Below are the code and all the weights of a small trained network. Each question names an input and a target symbol and asks about switching units off, where a switched-off unit gives its printed mean instead of its output.

import numpy as np


def w(rows, s, z=0):
    codes = np.array(rows[::2]) - 128.0
    scale = np.full(codes.shape[1], s)
    scale[-1] = z or s
    return codes * scale


def norm(h):
    return h / np.sqrt((h * h).mean(-1, keepdims=True) + 1e-5)


def f(y):
    return y / 2 * (1 + np.tanh(0.7978845608 * (y + 0.044715 * y**3)))


def softmax(a):
    e = np.exp(a - a.max(-1, keepdims=True))
    return e / e.sum(-1, keepdims=True)


def log_softmax(a):
    a = a - a.max(-1, keepdims=True)
    return a - np.log(np.exp(a).sum(-1, keepdims=True))


def net(x, mask):
    ids = ['ζηθπσψω'.index(c) for c in x.split()]
    T = len(ids)
    res = E[ids] + P[:T]
    u = 0
    for l in range(2):
        q, k, v = (norm(res) @ M[l].T for M in (Q, K, V))
        z = softmax(np.where(np.tri(T) > 0, q @ k.T / 4**0.5, -1e9)) @ v
        res = res + np.where(mask[u], z, O[l][:, -1]) @ O[l][:, :-1]
        u += 1
        y = f(norm(res) @ A[l][:, :-1].T + A[l][:, -1])
        res = res + np.where(mask[u : u + 4], y, B[l][:, -1]) @ B[l][:, :-1]
        u += 4
    return log_softmax(norm(res)[-1] @ U[:, :-1].T + U[:, -1])


Q, K, V, O, A, B = {}, {}, {}, {}, {}, {}
E = w([
[172,106,94,120,110,112,123,111,86,89,129],'ζ',
[205,155,160,178,121,106,191,145,67,106,131],'η',
[202,105,123,129,167,80,171,171,152,174,155],'θ',
[146,92,149,136,138,200,152,129,182,85,162],'π',
[102,64,139,168,138,162,127,181,120,146,107],'σ',
[139,181,161,165,180,120,92,101,163,115,5],'ψ',
[140,124,85,147,179,187,128,106,137,156,137],'ω',
],0.028)
P = w([
[122,125,85,8,36,168,171,94,40,151,167],'0',
[161,18,113,165,86,99,143,72,98,171,184],'1',
[157,33,89,160,71,97,118,111,160,135,152],'2',
[137,60,108,136,109,144,167,158,136,141,116],'3',
[176,52,142,116,164,165,158,135,69,90,114],'4',
[146,78,151,139,141,131,122,127,103,131,132],'5',
[128,90,125,176,151,124,127,85,140,102,151],'6',
[151,86,154,132,141,180,105,142,162,130,126],'7',
[158,100,169,104,177,169,106,151,113,102,123],'8',
[140,125,129,166,152,144,100,145,152,128,124],'9',
[137,146,129,170,164,107,77,146,130,122,134],'10',
[156,157,134,114,167,148,70,213,140,113,122],'11',
[162,166,134,141,168,140,38,197,129,105,139],'12',
[154,184,116,204,187,105,36,178,100,69,144],'13',
],0.016)
Q[0] = w([
[80,113,122,136,2,118,176,141,150,180,149],'L0H1',
[120,131,142,225,128,82,71,69,166,130,173],'L0H1',
[62,173,165,59,67,60,158,122,119,141,170],'L0H1',
[138,101,119,157,158,113,138,125,100,138,140],'L0H1',
],0.039)
K[0] = w([
[119,20,81,84,93,192,167,66,31,198,191],'L0H1',
[159,148,215,29,214,173,122,195,64,126,130],'L0H1',
[144,63,75,78,3,97,240,133,67,112,250],'L0H1',
[115,126,174,137,217,159,180,125,180,135,90],'L0H1',
],0.024)
V[0] = w([
[195,208,111,128,194,124,149,110,191,136,115],'L0H1',
[2,103,125,161,181,160,70,139,139,103,101],'L0H1',
[165,27,82,169,213,133,132,165,141,148,171],'L0H1',
[151,120,248,204,71,119,206,144,165,66,129],'L0H1',
],0.031)
O[0] = w([
[220,177,199,75,223,119,163,87,147,101,122,251],'L0H1',
[176,24,94,59,136,236,118,183,97,115,95,207],'L0H1',
[104,94,8,160,230,22,172,128,177,146,150,201],'L0H1',
[172,131,140,151,123,103,186,172,20,80,233,176],'L0H1',
],0.016,0.024)
A[0] = w([
[115,127,46,123,180,223,176,52,83,202,47,30],'L0N1',
[142,247,69,144,164,193,31,208,85,123,239,1],'L0N2',
[81,29,136,142,154,142,63,253,55,143,77,56],'L0N3',
[98,146,97,143,136,110,173,145,130,114,178,107],'L0N4',
],0.038,0.0029)
B[0] = w([
[51,94,152,162,139,181,192,46,23,244,178,224],'L0N1',
[60,225,89,176,222,156,112,210,187,170,222,189],'L0N2',
[152,159,166,159,179,35,139,251,166,135,18,191],'L0N3',
[108,38,215,55,80,147,159,108,152,111,84,251],'L0N4',
],0.022,0.017)
Q[1] = w([
[99,55,75,147,171,116,94,151,147,131,62],'L1H1',
[140,221,131,113,180,155,96,76,172,138,82],'L1H1',
[53,92,70,139,95,137,109,86,154,154,108],'L1H1',
[162,106,175,119,116,252,118,154,84,174,128],'L1H1',
],0.038)
K[1] = w([
[129,75,65,83,166,185,113,102,145,136,114],'L1H1',
[101,156,76,148,1,52,103,99,87,160,68],'L1H1',
[189,55,82,167,128,141,136,97,56,123,166],'L1H1',
[39,168,146,92,12,213,104,141,116,205,147],'L1H1',
],0.038)
V[1] = w([
[140,216,43,182,17,105,71,76,43,100,137],'L1H1',
[130,110,138,155,88,216,169,197,52,127,135],'L1H1',
[127,143,150,141,124,64,122,213,115,151,2],'L1H1',
[93,58,77,119,139,193,66,81,165,156,58],'L1H1',
],0.023)
O[1] = w([
[3,51,210,169,203,101,148,142,137,67,160,1],'L1H1',
[185,33,128,125,92,144,166,192,60,150,164,68],'L1H1',
[153,75,120,112,165,64,70,193,160,147,90,130],'L1H1',
[110,72,65,51,187,160,72,127,146,124,99,105],'L1H1',
],0.018,0.026)
A[1] = w([
[137,75,70,160,75,111,52,208,111,186,77,1],'L1N1',
[41,98,170,164,136,127,123,139,109,102,153,106],'L1N2',
[113,101,3,112,172,147,66,111,137,171,96,102],'L1N3',
[162,163,75,130,76,142,189,101,114,184,112,99],'L1N4',
],0.039,0.0027)
B[1] = w([
[154,173,171,147,130,104,122,253,125,132,53,187],'L1N1',
[144,108,65,111,56,154,51,150,48,118,117,143],'L1N2',
[105,146,134,175,109,190,202,158,41,213,185,231],'L1N3',
[133,113,47,70,101,161,93,156,158,59,197,251],'L1N4',
],0.023,0.027)
U = w([
[57,75,103,96,151,97,19,148,104,101,117,154],'ζ',
[113,141,185,160,89,84,130,150,59,123,171,3],'η',
[130,168,133,117,187,61,103,102,172,137,115,190],'θ',
[152,113,92,80,103,132,95,173,185,89,199,122],'π',
[139,132,117,129,148,105,101,254,134,154,74,83],'σ',
[178,37,188,33,101,122,136,85,121,126,46,197],'ψ',
[110,113,111,126,193,178,111,119,89,204,154,115],'ω',
],0.0087,0.0034)

Each question gives the input, a string of symbols that net reads in full, and the target symbol t.
The units are the heads (4 rows each of Q, K, V and O) and the neurons (one row each of A and B). Each row of codes is followed by its name. A weight is (code - 128) times the scale printed after its matrix; where a second scale follows, it is the last column's (O, A, B and U).
mask holds one flag per unit, layer by layer, with each layer's heads first. A switched-off unit (its flag False) gives its mean, the last column of its rows in O or B, instead of its output. The means were averaged over made-up inputs and are rounded, as every weight is.
A unit's drop is (log p(t) with every unit on - log p(t) with that unit switched off) / (log p(t) with every unit on - log p(t) with every unit switched off).
The circuit of an input: a set's keep is (log p(t) with only the set's units on - log p(t) with every unit switched off) / (log p(t) with every unit on - log p(t) with every unit switched off). Starting from all 10 units, units are removed one at a time, each time the one whose removal leaves the highest keep (on an exact tie, the one counted first), for as long as the keep stays at least 0.8.
units of the circuit, in order: the units of the circuit, biggest drop first
top k neurons: the k neurons with the biggest drops, biggest first
top k neurons in layer l: the k neurons of layer l with the biggest drops, biggest first
input η θ σ σ ψ ζ π θ θ ψ ψ η θ θ, target η: units of the circuit, in order	(L1H1 L0H1)
input ζ σ π θ σ σ ζ ψ η ζ σ, target ζ: top 2 neurons	(L1N2 L0N4)
input θ ψ ζ, target θ: units of the circuit, in order	(L0H1 L1H1 L1N3)
input ψ π σ, target ψ: units of the circuit, in order	(L0H1)
input σ η ψ ω ω ζ θ, target σ: units of the circuit, in order	(L1H1 L0H1 L0N3 L1N1)
input π π ψ θ σ π ζ θ θ π η σ η ζ, target π: top 3 neurons	(L0N4 L1N4 L1N3)
input θ ψ ζ η θ η π π π, target θ: units of the circuit, in order	(L0H1 L1H1 L1N3)
input π π θ σ θ η ω η θ σ π, target σ: units of the circuit, in order	(L0N3 L0H1)
input ζ π θ π η ζ σ ω π ψ θ, target ζ: units of the circuit, in order	(L1H1 L0H1 L0N4 L1N2)
input η σ θ ζ σ θ, target σ: units of the circuit, in order	(L0H1 L1N1)
input ζ ζ π ψ ζ π, target ζ: units of the circuit, in order	(L1H1 L0H1 L1N2 L0N4)
input π θ ψ π π θ ω ω θ σ, target π: top 2 neurons	(L0N4 L1N4)
input π π ω η, target ω: units of the circuit, in order	(L0H1 L1N3 L0N1)
input ζ ψ ω θ ζ π π, target ζ: units of the circuit, in order	(L1H1 L0H1 L1N2)
input θ ζ η ω θ ζ π ψ ψ, target ψ: top 2 neurons	(L0N2 L1N3)
input ζ ζ π ζ ψ ζ σ η ψ, target ψ: top 2 neurons	(L0N2 L1N4)
input ζ σ θ σ ψ, target ζ: top neuron in layer 1	(L1N2)
input η π ζ π ζ θ, target π: top 2 neurons	(L0N4 L1N4)
input θ θ ω ζ, target ω: top 2 neurons	(L1N3 L0N1)
input θ ψ ω ψ η θ ζ, target θ: top 2 neurons in layer 1	(L1N4 L1N3)
input θ η ψ π ω π π η ζ θ, target θ: top 2 neurons in layer 1	(L1N4 L1N3)
input π ψ π θ ψ ψ ω ω, target π: top 2 neurons in layer 0	(L0N4 L0N2)
input ζ θ π η θ η π ψ ω η η, target ζ: top 2 neurons in layer 1	(L1N2 L1N3)
input ω θ θ π η η π, target π: top neuron in layer 0	(L0N4)
input π η π ψ θ σ ζ ω ζ ω π η σ, target π: top 2 neurons	(L0N4 L0N2)
input ζ π σ π π π ζ π θ, target π: top 2 neurons	(L1N4 L0N4)
input θ ω ζ ψ ω ζ π ψ ψ, target θ: top neuron	(L0N4)
input θ ω θ σ ζ, target σ: top 2 neurons	(L0N3 L1N1)
input η π θ π ψ ψ σ π ζ ω η ψ θ, target η: top 2 neurons in layer 0	(L0N4 L0N3)
input ω π π, target ω: top 2 neurons	(L1N3 L0N1)
